What each symbol does to the nodes:
* | h r
z376 | z899 z892
z192 | z471 z504
z899 | z108 z457
z783 | z821 z908
z621 | z225 z192
z155 | z900 z348
z188 | z892 z317
z504 | z694 z155
z569 | z677 z753
z636 | z192 z594
z753 | z108 z610
z276 | z908 z569
z900 | z348 z317
z547 | z666 z621
z892 | z553 z716
z903 | z155 z848
z471 | z621 z636
z397 | z733 z569
z317 | z471 z485
z677 | z848 z783
z485 | z636 z37
z694 | z485 z900
z385 | z753 z348
z83 | z385 z457
z553 | z376 z547
z733 | z903 z569
z108 | z547 z892
z848 | z348 z821
z594 | z504 z903
z225 | z188 z14
z908 | z83 z108
z14 | z317 z694
z716 | z892 z188
z821 | z610 z385
z457 | z304 z553
z335 | z108 z225
z304 | z276 z376
z37 | z677 z677
z348 | z903 z610
z666 | z547 z471
z610 | z903 z385

The rows follow the links: the fewer symbols apart two nodes are, the more alike their rows tend to be.

Each row is also shifted at random along 4 hidden directions that mean nothing.

One row for each node, in no order:
Each row stands for one node.
r1: +412  +199  -239  -380  +108   +59  +345  +485   -13  -124  +322  -507  +229  +365   +87   -99  +214  -273  -648  -511  +353  +253   +15   +54  -110   +22   -97  +234  +292  -205  -437   +84  -327  -227  +213  +225
r2: -596  -475   +62  -195  +342  -210  +105  -111  -324  -312  -165  -138   +91  +631  +460  -179   +15    -8  +336   -29  +354  -114   -13   -13  +231   -71  +142   +63   -53  +177   -60  -305   -12  +212  +352    +2
r3: +194  +512   -52  +231   -33  +261  -358  +390  +107  +155  +122  +623  -724  -386   -60  +157  +326  -116  -279  -209  +580   -53  -110   -34  -343  +536   -71  -120   -15  -139    +1  +561  -319  -207   +36  +266
r4: -515   +55  +346   -46  -286  -193  +362  -322   +20  -194  +225  -365  +747   +43  -578  +278  +304  +466  -141  +151  -547   -92  +102  +267  -216  -378  -230   -95  +615  +601  -315   -44  +179  +242  -106  +274
r5:   +7  +272  +287   +20  -352   +27  -114  -177  +101  +385   +30   -15   -73  -626  -119  +503  -414   -21   -13   -32  +108  -231  +389  -528  +438  -504   -45  +191  +348   -32  -470  +390   +60  -183   +69   -43
r6: +493  +328  -105  -127   -11  +138   -86  +575   +58   +93  +109   +57  -265  -118   -33  +221  +149  -214  -445  -329  +585   -13   -14   -44  -282  +285   +30   +16   +54  -202  -300  +312  -226   -69   +44  +336
r7: -288  +143   -71   +67   +51   -63  +293   -23  +490   -33   -64  -584  +700  -294  -641  +191   -48  +372   +40  -115  -490  +365  +402  +250   +80  -141  +148  +196  -196   +68   -24  +145  +107  -208  -409   -81
r8: -1309   +214   +135   +359    -80   +308   -162   -217   +360     +7    +55   +252   -101   -137   -370   -233   +413   +324    +78   +238   -445    -94   -215   +498   -200   +341    +25   -402   -162    +27   +328   +160   -173   -354   -289    -88
r9: +851  -190   -18   +27  +280  -423   +10  -115  +178  -303  -137  -117  +191  +431    +0  -254    -9  +421  +262    -4  -219  +242   -19  +131  -123   +98  +164   -17  -253  +148  +247  -161  +268  +187  -177  -145
r10: -966  +302   -88   -37   +45  -243  -339  +562  +254  +302   -64  +499  -457   -91  -440  +230  +194   +72  -367  -438  +707   -26  +170  -135  -701  +623  +105  -350   +16   +23   +33  +521    +2  +131    -1  +329
r11: -197  +184  -257  +421  +203  -118   -54   -25  +282   -69   -69   +89   +69  -238  -463   -39  +312  +285  +157   +97  -480  +441  +124  +404  -261  +398   +11   -56  -424    -3  +338   +94  +276  -114  -399  -171
r12: -309   +87  +293  +146  -252  +593  -100  -150  +162   +84   -19  +144  -181  -415   +98   -52   -26   +81   -21  +268  -247  -415  -458  +308    -7   +30   -78  -222   -71  -121  +177   +42  -547  -164  -233  +129
r13: +713  +159  +175   -26  -125  -188  +360  -267  +110  -428  +119  -455  +661   +79  -299   +74  +165  +444   -44  +219  -647  +206  +117  +341   -42  -220   -16  +120   +85  +361  -294  -100  +294  +153  -304   -21
r14: -147  -599  +170  +298  +201  -787  -341  -285  -166  -160  -314  +649   -88  +365  -222  +317  +105  +788  +555    +1  +127  -135   +16  +146  -969  +158  -284  -235  +295  +753  +724  -163  +425  +798  +140  +493
r15: +144  +516    +2   +36   -96  +221  -218   -98  +229  +144  +211  -268  -144  -281  +250   -13  -226  -250   -28    +1  +192  +180  +311  -582  +969  -368  +186  +324   +40  -395  -642  +383  -136  -755   +79  -487
r16: -160   +23  +462  -322  -512  +117  -131  -249  -106  +149  +166  +302  -251   -58  +214   -89  -239   -46  -274  +286   -43  -737  -482  -204   -89  -161   -43  -368  +287   +83  -221   -18  -253  +203   +27   +90
r17: +1032   -412     +2   -184   +271   -319   +105    -43   +142   -161   -290   -464   +320   +392   +204   -137   -450   +357   +248   -151    -56    +43   +126    -35     -8   -104   +289   +248   -264    +24   +217   -187    +62   +271   -128    -10
r18: -130    +3  +519  -468  -329  +254  +353  -385  +119   +74  +228  -843  +617   +50  +212   -62  -338   -23  -194  +102  -358  -460   -86  -283  +672  -874   +55   +77  +504   -75  -705   -26  -411  -285    -4  -139
r19: +304   -61  -285  +197  +213  -426  -198  -109  +177   +79  -199  +210    +8   +84  -252   -84   -82  +291  +292   +15  -265  +395  +219   +16  -249  +281   +71    +2  -413   +61  +560   -87  +456  +158  -262  -277
r20: +387  -174  -508   +13   -85  -175   -70  -102  -111  +196   +83   -13  +107  +165   +49  -176  -262  -317   +53   -14  -454  +359   +24  -208   -99  -131  -258  +125  +115  -204  +466  -386  +451   +34   -75  -422
r21: +777  -644  +488   -41  -367  +455  +179    -7  +193   +35  -144  -416  +535  -304   +40  +418  -253  +551   +52  -386    +4  -609  -525  +446  -628  -568  -503  +187  +739  +150  +319   +59  -890  +180   -35  +865
r22: +219   +56  +220  +301  -106  +384  +449  -206  -518  -490  +237   +62   +94  -261   -76  +290  +601   -79   +47  +397  -266  +104  -191  +544  +161  -200  -315  +147  +145  +355  -319  -254   +82  +102  +113  +214
r23: +230  -267  -529   +16   -62  -161    +9   +39  -268  +304  -166   +12  +114   -44    +3   +67  -456  -528   +55   -52  -127  +260  +225  -313   +10  -171  -158  +301    +7  -192  +325  -429  +424  +212   +57  -320
r24: +1006   -488    +82   -374   +252   -380   +122     +0    +59   -217   -255   -531   +443   +527   +260   -151   -416   +336   +201   -206    +84    -80    +41    -26   -100    -97   +221   +115   -167    -53    +35   -175   -126   +313    -30    +91
r25: -370  +476  +251   +29  -245  +346  +120  -293  -172   +35  +123  +198  -192  -337   -87   -69  +175  -329  -199  +661  -450  -144   +42   +14  +587   -25  +195  -308  -256   +35  -545   -42  +160  -137  -142  -313
r26: -500  -163   -46  +215  +263  +217  +226  -139  -487  -343   -42   -30   -31    +8  +263   +66  +221  -323  +363  +253  +107  +177  +103  +133  +571  -103   -61  +298  -106  +149  -227  -260  +134   -44  +275   -74
r27: +698  -180  -240  -226  +200   -87   -76   +23  -102   -46  -124    +9  -206  +503  +492  -670  -353  -265  +138  +117   -31   +77  -180  -216  +171  +199  +333   -15  -525  -266  +289  -348  +110  +139   -11  -455
r28: +256  +318  -177  +220  +158  -262  -103   -93  +245  -270   +78  +112   -78  +141  -289  -387  +305  +219   +56  +313  -392  +455   +64  +221   -62  +396  +223  -104  -583   +77  +169   +40  +340   -74  -369  -403
r29:  -61  +227  +167  -181   -66  +214  -292  +166   +11  +126  +120  +421  -665   +30  +476  -371   -41  -261  -310    +9  +394  -431  -426  -207   -60  +365  +214  -434  -109  -294  -159  +225  -427  -138   +62   -41
r30: -186   +22  -171  -251  +228  +191   +16  +527  -299  +206  -380  +272  -522   -52  +259   -30  -228  -619   -86    -2  +685   -31  +241  -186  +201  +563  +524   +11  -780  -382   -66   -72   +67  +362  +220    -8
r31: -193   -27  +114  +272   -53  +373  +328  -138  +117  -185   +11  -230  +438  -488  -360  +360  +292  +338   +72   +92  -383   +99   -59  +593  -121   -71  -246  +145   +95  +171  +155   -16  -231   -36  -232  +276
r32: -334  -504   -74  +115  +302   -55  +201  -129  -494  -186  -249   -70  +132   +23  +262  +256   -59  -142  +526   -21  +180  +140  +228   -63  +406  -260  -113  +355  +105  +149     0  -283  +162  +180  +348   +71
r33: +493  -139  +184  -105  -122  +624   -31   +75  +276    +5   -65  -229   +20  -229  +292  -113  -151  +100   -40  -177  +118  -353  -492  +247   +31  -139  -135   +60   +60  -309   +80   +92  -837  -239   +13  +297
r34: +260  -362  +179  -594  +121  -304  +189  +381   -57  -115   -37  -393  +377  +694    -1   -49   +11  +276  -219  -558  +438  -330  -146  +135  -566   +43   +33   -95  +383  +229  -144   +53  -287  +421  +217  +564
r35: +106  +260  -151    -6   -77    +8  -134  +484  +151  +195   +82   -25  -159  -314  -195  +404   +26   -23  -352  -543  +646  +133  +238  -244  -243  +116   -29  +189  +280   -51  -300  +501  -176   -84   +68  +274
r36: -786  +106  +421  +205  -458    +4   +45  -256    +5  +354  -167  +185  +251  -820  -674  +820  -224  +284  +177  +174  -153  -377  +488  -108   -55  -411   -59   -84  +354  +422  -230  +225  +272  +312   -77  +318
r37: +177  +116  +324  +132  -323  -140  -364   +32   +61  +180  +307  +400  -228  -325  -162  +554   +16  +357  -144  -249  +362  -301   +19  -323  -397  -316  -439   -43  +888  +311   -96  +448   -55   -41  +179  +407
r38: -678   -60  -408  -528   +95  -205  +195  +348  -141  +103  +177  -496  +331  +683   +62  -343   -42  -408  -417  -442  +239  +139   +88  -256   -80   -39   +82    +7  +255  -144   -97  -205   +70    -3  +184  -161
r39: +252   -16  +151  +266  -186  +757  +199   -11  +208   +61  -260  -209  +105  -863   -40  +317  -140   -38   +79  +196  -220  -172  -141  +448  +218  -125   -41  +180  -321  -299  +105   +77  -446  -200  -246  +195
r40:   +79   -632   -298   -299   -118   -456   +232   -154    +46   +261   +107   -832  +1022   +532   -147    +70   -545    +81    -18   -546   -410   +206   +177   -363   -218   -865   -441   +364   +954    +48   +294   -481   +239    +40    +88   -130
r41: +394  -631  +251  -102  +205  -444   -10   -37   -56  -119  -486   -12  +211  +313  +122  +132  -259  +511  +487  -153  +299  -240   +63    +7  -385   -42   +54   +24   +94  +424  +373  -203  +104  +716  +157  +470

Some nodes, each with its row:
z677 r32
z594 r11
z304 r1
z317 r36
z471 r39
z610 r17
z621 r12
z276 r38
z155 r28
z694 r4
z899 r6
z457 r10
z900 r13
z225 r18
z908 r30
z553 r3

Row, symbols taken left to right, then the row they reach:
r8 h r: r31
r7 r r h: r19
r35 r r r: r5
r25 r r h: r9
r14 r r: r24
r15 r h: r37
r26 r r: r2
r34 h h: r27
r23 r h: r29

